Below is a small trained network, with its code and all its weights. Each question gives an input and a class and asks what happens when units are switched off, that is, made to give their printed mean instead of their output.

import numpy as np


def w(rows, s, z=0):
    codes = np.array(rows[::2]) - 128.0
    scale = np.full(codes.shape[1], s)
    scale[-1] = z or s
    return codes * scale


def f(y):
    return y / 2 * (1 + np.tanh(0.7978845608 * (y + 0.044715 * y**3)))


def log_softmax(a):
    a = a - a.max(-1, keepdims=True)
    return a - np.log(np.exp(a).sum(-1, keepdims=True))


def net(x, mask):
    res = np.array(x, float).reshape(1, 5) / 4 @ E
    y = f(res @ A[0][:, :-1].T + A[0][:, -1])
    res = res + np.where(mask, y, B[0][:, -1]) @ B[0][:, :-1]
    return log_softmax(res[-1] @ U[:, :-1].T + U[:, -1])


A, B = {}, {}
E = w([
[81,125,206,162],'x0',
[83,71,62,26],'x1',
[159,245,73,38],'x2',
[151,197,234,70],'x3',
[179,219,3,40],'x4',
],0.0058)
A[0] = w([
[111,144,203,155,8],'N1',
[150,118,124,85,6],'N2',
[170,207,96,123,239],'N3',
[53,88,93,126,216],'N4',
[161,230,162,88,250],'N5',
[89,81,42,171,250],'N6',
[193,118,59,57,33],'N7',
[177,193,169,166,232],'N8',
[151,150,57,108,224],'N9',
[40,116,121,141,161],'N10',
[102,119,114,206,164],'N11',
[132,124,186,176,25],'N12',
[104,67,248,164,250],'N13',
[175,134,132,69,161],'N14',
[109,45,108,253,162],'N15',
[165,166,160,90,197],'N16',
[153,94,33,106,247],'N17',
[21,7,112,138,250],'N18',
[128,195,95,136,250],'N19',
],0.012,0.0024)
B[0] = w([
[109,152,164,89,166],'N1',
[125,185,125,117,131],'N2',
[157,201,183,165,196],'N3',
[166,158,177,179,160],'N4',
[210,135,82,178,211],'N5',
[198,142,177,152,181],'N6',
[86,177,223,110,190],'N7',
[119,202,23,84,183],'N8',
[126,172,167,222,188],'N9',
[150,132,195,185,148],'N10',
[166,160,77,176,164],'N11',
[70,172,174,120,167],'N12',
[219,197,141,105,249],'N13',
[93,254,88,130,163],'N14',
[196,110,90,199,219],'N15',
[192,89,87,127,168],'N16',
[132,184,185,223,195],'N17',
[215,225,121,158,214],'N18',
[192,184,171,139,175],'N19',
],0.0064,0.011)
U = w([
[169,142,102,84,8],'0',
[100,114,146,111,6],'1',
[178,225,115,142,250],'2',
[124,254,249,139,196],'3',
[222,182,86,182,250],'4',
[126,179,66,136,10],'5',
[95,101,141,118,6],'6',
],0.0091,0.0024)

Each question gives the input, the list of numbers given to net, and the class t.
The units are the neurons (one row each of A and B). Each row of codes is followed by its name. A weight is (code - 128) times the scale printed after its matrix; where a second scale follows, it is the last column's (A, B and U).
mask holds one flag per neuron, in row order. A switched-off neuron (its flag False) gives its mean, the last column of its row in B, instead of its output. The means were averaged over made-up inputs and are rounded, as every weight is.
A unit's drop is (log p(t) with every unit on - log p(t) with that unit switched off) / (log p(t) with every unit on - log p(t) with every unit switched off).
The circuit of an input: a set's keep is (log p(t) with only the set's units on - log p(t) with every unit switched off) / (log p(t) with every unit on - log p(t) with every unit switched off). Starting from the 12 units with the biggest drops (on a tie, the unit counted first), units are removed one at a time, each time the one whose removal leaves the highest keep (on an exact tie, the one counted first), for as long as the keep stays at least 0.8.
units of the circuit, in order: the units of the circuit, biggest drop first
top k neurons: the k neurons with the biggest drops, biggest first
drop when u is switched off: that unit's drop, to one decimal
input [8,-4,8,6,5], class 4: units of the circuit, in order	[N5]
input [-1,2,1,0,3], class 3: units of the circuit, in order	[N15, N7, N8]
input [8,-8,8,-7,-8], class 4: top 3 neurons	[N15, N11, N7]
input [3,2,5,7,-3], class 4: units of the circuit, in order	[N5, N7]
input [-8,-2,-2,5,7], class 3: top 3 neurons	[N7, N3, N15]
input [2,-7,-7,5,-2], class 2: top 3 neurons	[N8, N15, N7]
input [5,-7,6,7,5], class 4: top 2 neurons	[N5, N16]
input [1,5,7,5,8], class 3: top 2 neurons	[N7, N3]
input [-8,4,5,-2,3], class 3: drop when N7 is switched off	0.1
input [3,5,8,-2,5], class 3: drop when N7 is switched off	0.2
input [2,-4,-6,-1,-7], class 4: drop when N5 is switched off	-0.1
